Below is a small trained network, with its code and all its weights. Each question gives an input and a target symbol and asks what happens when units are switched off, that is, made to give their printed mean instead of their output.

import numpy as np


def w(rows, s, z=0):
    codes = np.array(rows[::2]) - 128.0
    scale = np.full(codes.shape[1], s)
    scale[-1] = z or s
    return codes * scale


def norm(h):
    return h / np.sqrt((h * h).mean(-1, keepdims=True) + 1e-5)


def f(y):
    return y / 2 * (1 + np.tanh(0.7978845608 * (y + 0.044715 * y**3)))


def softmax(a):
    e = np.exp(a - a.max(-1, keepdims=True))
    return e / e.sum(-1, keepdims=True)


def log_softmax(a):
    a = a - a.max(-1, keepdims=True)
    return a - np.log(np.exp(a).sum(-1, keepdims=True))


def net(x, mask):
    ids = ['ΔΛΦΩβγεζηπσψ'.index(c) for c in x.split()]
    T = len(ids)
    res = E[ids] + P[:T]
    u = 0
    for l in range(2):
        q, k, v = (norm(res) @ M[l].T for M in (Q, K, V))
        z = softmax(np.where(np.tri(T) > 0, q @ k.T / 4**0.5, -1e9)) @ v
        res = res + np.where(mask[u], z, O[l][:, -1]) @ O[l][:, :-1]
        u += 1
        y = f(norm(res) @ A[l][:, :-1].T + A[l][:, -1])
        res = res + np.where(mask[u : u + 8], y, B[l][:, -1]) @ B[l][:, :-1]
        u += 8
    return log_softmax(norm(res)[-1] @ U[:, :-1].T + U[:, -1])


Q, K, V, O, A, B = {}, {}, {}, {}, {}, {}
E = w([
[181,107,164,175,17,118,99,51],'Δ',
[133,187,129,167,31,234,106,186],'Λ',
[174,254,101,62,64,117,115,109],'Φ',
[177,222,176,118,107,219,126,42],'Ω',
[134,111,112,91,20,161,96,212],'β',
[179,81,149,191,200,156,174,173],'γ',
[143,85,91,110,68,74,214,168],'ε',
[155,152,138,12,162,188,169,135],'ζ',
[111,36,145,65,131,173,103,116],'η',
[103,118,137,124,172,198,205,66],'π',
[83,90,120,121,147,91,141,64],'σ',
[74,119,64,101,122,120,160,124],'ψ',
],0.0085)
P = w([
[189,70,2,141,166,168,104,99],'0',
[160,81,36,118,130,174,132,84],'1',
[137,91,66,100,113,169,144,81],'2',
[123,109,108,90,98,157,155,96],'3',
[107,121,138,94,90,148,161,103],'4',
[92,138,172,90,91,143,159,118],'5',
[91,148,198,96,90,135,163,129],'6',
[76,168,227,107,75,116,163,136],'7',
],0.0073)
Q[0] = w([
[209,110,130,143,202,138,99,193],'0.h0',
[144,160,251,161,138,47,106,181],'0.h0',
[143,137,45,204,183,88,59,134],'0.h0',
[46,131,90,92,120,163,131,77],'0.h0',
],0.011)
K[0] = w([
[219,89,152,191,184,123,93,134],'0.h0',
[154,170,242,134,91,105,119,158],'0.h0',
[255,140,44,206,167,81,83,165],'0.h0',
[139,116,74,115,92,146,143,100],'0.h0',
],0.012)
V[0] = w([
[132,93,93,34,253,114,86,135],'0.h0',
[124,63,154,99,89,177,64,207],'0.h0',
[199,254,69,64,118,111,118,142],'0.h0',
[230,105,170,195,105,130,54,44],'0.h0',
],0.0064)
O[0] = w([
[181,108,104,30,169,68,107,93,177],'0.h0',
[80,148,146,157,99,125,95,207,106],'0.h0',
[165,247,112,134,122,88,156,139,40],'0.h0',
[179,96,201,253,154,109,93,175,4],'0.h0',
],0.0054,0.0028)
A[0] = w([
[79,91,117,103,78,62,52,107,127],'0.n0',
[150,82,103,130,54,100,180,198,93],'0.n1',
[212,193,173,147,66,254,63,134,115],'0.n2',
[159,173,120,64,42,88,73,211,44],'0.n3',
[155,134,43,171,44,191,67,230,26],'0.n4',
[185,108,142,28,56,195,35,194,7],'0.n5',
[170,113,197,185,211,169,134,173,103],'0.n6',
[231,151,171,156,107,96,65,88,82],'0.n7',
],0.0082,0.0016)
B[0] = w([
[90,70,126,138,85,66,116,65,199],'0.n0',
[99,69,31,143,120,62,156,212,211],'0.n1',
[108,231,36,201,99,159,90,95,252],'0.n2',
[169,175,154,102,13,20,59,121,186],'0.n3',
[87,123,85,197,207,182,79,147,184],'0.n4',
[145,57,179,19,105,163,66,151,237],'0.n5',
[162,47,164,113,3,175,214,142,140],'0.n6',
[147,129,155,166,20,114,127,69,182],'0.n7',
],0.0076,0.0041)
Q[1] = w([
[42,173,242,193,79,133,154,180],'1.h0',
[183,161,149,167,86,129,70,218],'1.h0',
[247,60,91,182,253,78,53,61],'1.h0',
[173,163,195,206,250,33,84,165],'1.h0',
],0.013)
K[1] = w([
[108,165,202,162,99,81,140,194],'1.h0',
[169,127,159,170,160,133,178,199],'1.h0',
[234,85,53,184,164,119,94,85],'1.h0',
[250,152,85,183,82,174,82,189],'1.h0',
],0.016)
V[1] = w([
[143,142,95,137,136,143,247,152],'1.h0',
[195,99,165,109,135,236,149,146],'1.h0',
[146,44,157,136,82,49,183,185],'1.h0',
[189,161,49,96,73,128,99,177],'1.h0',
],0.013)
O[1] = w([
[79,150,82,156,127,74,242,75,251],'1.h0',
[109,140,158,194,158,20,134,191,151],'1.h0',
[254,79,42,114,90,142,199,191,168],'1.h0',
[57,188,209,85,44,166,216,205,105],'1.h0',
],0.0069,0.0018)
A[1] = w([
[214,152,137,118,109,145,96,173,139],'1.n0',
[128,65,184,244,149,188,159,169,44],'1.n1',
[188,236,66,102,128,115,88,123,50],'1.n2',
[189,171,163,69,249,128,139,176,96],'1.n3',
[208,147,168,142,238,171,229,93,88],'1.n4',
[133,65,227,140,169,65,128,129,118],'1.n5',
[99,193,223,129,97,88,171,198,92],'1.n6',
[240,237,198,157,154,170,119,65,2],'1.n7',
],0.011,0.0025)
B[1] = w([
[58,132,176,123,60,142,148,195,224],'1.n0',
[93,116,227,48,186,60,158,93,184],'1.n1',
[156,129,147,68,242,98,114,145,199],'1.n2',
[49,104,143,60,74,86,135,16,151],'1.n3',
[36,121,187,172,171,155,76,161,177],'1.n4',
[157,138,59,205,128,148,100,102,239],'1.n5',
[198,181,124,99,183,71,100,130,255],'1.n6',
[248,64,141,144,165,189,165,133,190],'1.n7',
],0.011,0.0023)
U = w([
[141,70,253,183,136,106,200,153,84],'Δ',
[34,153,142,217,176,162,116,130,157],'Λ',
[227,208,144,154,190,211,154,122,97],'Φ',
[177,154,189,211,16,127,132,67,253],'Ω',
[95,219,78,154,131,214,49,213,86],'β',
[162,103,39,148,137,54,206,198,188],'γ',
[95,161,46,116,87,214,242,146,69],'ε',
[202,208,169,61,158,38,106,145,139],'ζ',
[89,73,151,112,63,121,34,247,48],'η',
[111,109,73,178,203,45,78,60,176],'π',
[189,18,115,92,156,195,60,107,155],'σ',
[41,157,153,5,116,114,160,59,43],'ψ',
],0.0057,0.0015)

Each question gives the input, a string of symbols that net reads in full, and the target symbol t.
The units are the heads (4 rows each of Q, K, V and O) and the neurons (one row each of A and B). Each row of codes is followed by its name. A weight is (code - 128) times the scale printed after its matrix; where a second scale follows, it is the last column's (O, A, B and U).
mask holds one flag per unit, layer by layer, with each layer's heads first. A switched-off unit (its flag False) gives its mean, the last column of its rows in O or B, instead of its output. The means were averaged over made-up inputs and are rounded, as every weight is.
A unit's drop is (log p(t) with every unit on - log p(t) with that unit switched off) / (log p(t) with every unit on - log p(t) with every unit switched off).
The circuit of an input: a set's keep is (log p(t) with only the set's units on - log p(t) with every unit switched off) / (log p(t) with every unit on - log p(t) with every unit switched off). Starting from the 12 units with the biggest drops (on a tie, the unit counted first), units are removed one at a time, each time the one whose removal leaves the highest keep (on an exact tie, the one counted first), for as long as the keep stays at least 0.8.
units of the circuit, in order: the units of the circuit, biggest drop first
k most important neurons: the k neurons with the biggest drops, biggest first
k most important neurons of layer l: the k neurons of layer l with the biggest drops, biggest first
drop of u: that unit's drop, to one decimal
input Δ π ε, target π: 2 most important neurons => (0.n1 0.n6)
input Δ σ ε, target σ: 2 most important neurons => (0.n6 0.n0)
input ε ψ Δ Λ Δ η ζ, target η: most important neuron => (0.n5)
input Φ Δ Δ Δ Φ Ω γ β, target γ: units of the circuit, in order => (1.h0 0.n2)
input σ Δ ε Ω, target Φ: 2 most important neurons => (1.n2 0.n1)
input Λ Δ ε Δ π σ σ, target σ: 2 most important neurons => (0.n0 0.n2)
input Ω Δ ζ Λ, target ζ: units of the circuit, in order => (0.h0 1.n2)
input Δ ζ Ω, target ζ: units of the circuit, in order => (1.h0 1.n6)
input π ψ η, target ψ: units of the circuit, in order => (1.h0 0.h0)
input Δ σ ε π Δ, target π: 2 most important neurons => (0.n2 0.n1)
input π Λ Ω Δ Δ η η Δ, target η: units of the circuit, in order => (1.h0 1.n0)
input ζ η η σ ζ, target σ: 2 most important neurons of layer 0 => (0.n5 0.n0)
input ζ ε ζ Δ η, target η: 2 most important neurons => (0.n5 1.n0)
input Δ π β Δ ζ Δ, target ζ: most important neuron => (1.n6)
input Δ π ζ, target π: units of the circuit, in order => (1.h0 0.n2 0.n1)
input Δ ε Φ Ω, target Φ: units of the circuit, in order => (1.n7 0.h0)
input Δ Λ β, target β: 2 most important neurons => (0.n4 0.n2)
input η π ζ β β Δ, target β: 2 most important neurons => (0.n2 0.n4)
input β π η, target π: units of the circuit, in order => (1.h0 0.n2 1.n5)
input ε η β η ε, target η: units of the circuit, in order => (1.h0)
input Δ β ζ ε Δ Δ η ε, target η: units of the circuit, in order => (1.h0 0.n1)
input Λ ζ ε π Φ ζ, target π: 2 most important neurons of layer 0 => (0.n2 0.n1)
input η ζ η γ Δ Δ Δ, target Δ: 2 most important neurons of layer 0 => (0.n6 0.n3)
input π Δ Φ β ε σ, target σ: drop of 1.h0 => 0.6
input π π Δ ζ Φ, target ζ: drop of 1.h0 => 0.1
input Δ ζ Λ ζ Δ Δ, target ζ: drop of 0.h0 => 0.2
input Δ ε Δ Λ ε ε Δ Δ, target ε: drop of 0.n2 => 1.0
input ε Φ η Δ, target η: units of the circuit, in order => (1.h0)
input ψ Δ σ ε σ ε, target σ: 2 most important neurons of layer 0 => (0.n0 0.n6)
